Below are the code and all the weights of a small trained network. Each question names an input and a class and asks about switching units off, where a switched-off unit gives its printed mean instead of its output.

import numpy as np


def w(rows, s, z=0):
    codes = np.array(rows[::2]) - 128.0
    scale = np.full(codes.shape[1], s)
    scale[-1] = z or s
    return codes * scale


def f(y):
    return y / 2 * (1 + np.tanh(0.7978845608 * (y + 0.044715 * y**3)))


def log_softmax(a):
    a = a - a.max(-1, keepdims=True)
    return a - np.log(np.exp(a).sum(-1, keepdims=True))


def net(x, mask):
    res = np.array(x, float).reshape(1, 5) / 4 @ E
    y = f(res @ A[0][:, :-1].T + A[0][:, -1])
    res = res + np.where(mask, y, B[0][:, -1]) @ B[0][:, :-1]
    return log_softmax(res[-1] @ U[:, :-1].T + U[:, -1])


A, B = {}, {}
E = w([
[176,139,167,147,81,177,41],'x0',
[89,83,176,133,9,107,95],'x1',
[139,194,130,141,130,138,163],'x2',
[99,183,158,56,153,169,58],'x3',
[126,142,179,164,156,48,43],'x4',
],0.012)
A[0] = w([
[159,178,9,71,147,200,238,206],'N0',
[100,90,167,123,46,147,145,120],'N1',
[190,155,198,161,120,117,79,182],'N2',
[154,61,171,149,131,102,58,254],'N3',
[110,120,155,117,52,162,125,124],'N4',
[85,110,184,163,103,140,168,168],'N5',
[246,81,61,169,110,215,82,140],'N6',
[72,97,81,130,58,151,116,204],'N7',
[163,150,170,120,111,155,111,76],'N8',
[98,121,124,130,153,153,87,165],'N9',
[148,150,225,71,134,203,63,154],'N10',
[100,122,178,143,68,122,170,141],'N11',
[87,99,126,140,52,149,120,90],'N12',
[224,73,123,135,130,193,135,141],'N13',
[139,151,188,142,170,145,28,228],'N14',
[117,120,74,161,207,123,195,196],'N15',
[93,184,160,75,129,195,107,126],'N16',
[188,72,173,145,97,93,143,90],'N17',
[126,156,69,181,162,85,133,123],'N18',
],0.012,0.0052)
B[0] = w([
[223,35,53,49,148,234,45,251],'N0',
[66,124,98,175,144,61,86,166],'N1',
[129,128,210,241,77,155,161,183],'N2',
[145,161,159,126,57,219,134,190],'N3',
[87,137,94,225,106,130,170,161],'N4',
[174,34,88,164,142,109,71,151],'N5',
[254,76,234,99,49,232,128,172],'N6',
[78,36,79,124,145,122,87,166],'N7',
[149,154,172,162,149,124,137,147],'N8',
[121,204,123,94,104,128,118,152],'N9',
[88,240,122,98,95,106,191,207],'N10',
[136,122,79,156,125,94,66,157],'N11',
[61,98,92,199,177,35,132,157],'N12',
[221,125,130,93,27,171,135,159],'N13',
[156,165,143,132,67,135,174,215],'N14',
[132,191,99,117,117,173,224,208],'N15',
[95,158,67,134,105,131,143,180],'N16',
[97,48,126,129,111,122,88,149],'N17',
[166,188,165,172,152,74,224,161],'N18',
],0.0083,0.021)
U = w([
[162,91,153,21,43,207,119,181],'0',
[78,33,81,177,105,57,2,128],'1',
[115,64,232,110,138,81,118,2],'2',
[154,131,112,118,196,86,159,54],'3',
[9,198,108,147,103,37,187,150],'4',
[139,137,230,210,42,99,144,154],'5',
],0.0098,0.0043)

Each question gives the input, the list of numbers given to net, and the class t.
The units are the neurons (one row each of A and B). Each row of codes is followed by its name. A weight is (code - 128) times the scale printed after its matrix; where a second scale follows, it is the last column's (A, B and U).
mask holds one flag per neuron, in row order. A switched-off neuron (its flag False) gives its mean, the last column of its row in B, instead of its output. The means were averaged over made-up inputs and are rounded, as every weight is.
A unit's drop is (log p(t) with every unit on - log p(t) with that unit switched off) / (log p(t) with every unit on - log p(t) with every unit switched off).
The circuit of an input: a set's keep is (log p(t) with only the set's units on - log p(t) with every unit switched off) / (log p(t) with every unit on - log p(t) with every unit switched off). Starting from the 12 units with the biggest drops (on a tie, the unit counted first), units are removed one at a time, each time the one whose removal leaves the highest keep (on an exact tie, the one counted first), for as long as the keep stays at least 0.8.
units of the circuit, in order: the units of the circuit, biggest drop first
top k neurons: the k neurons with the biggest drops, biggest first
drop when u is switched off: that unit's drop, to one decimal
input [-6,4,0,8,8], class 5: units of the circuit, in order	[N0]
input [0,-5,-5,3,4], class 4: top 2 neurons	[N0, N6]
input [5,-8,3,5,3], class 5: units of the circuit, in order	[N0, N2]
input [-7,0,-5,-8,2], class 4: top 3 neurons	[N0, N6, N15]
input [-7,5,4,-5,5], class 1: top 2 neurons	[N10, N5]
input [0,-4,5,4,6], class 4: top 2 neurons	[N6, N0]
input [0,0,-3,4,0], class 4: top 2 neurons	[N0, N6]
input [7,2,-7,-2,-2], class 5: drop when N0 is switched off	0.9
input [4,4,-2,5,-2], class 4: drop when N10 is switched off	0.1
input [-8,1,-6,1,5], class 4: top 4 neurons	[N0, N6, N2, N13]
input [7,-8,-2,-3,3], class 5: drop when N0 is switched off	1.9
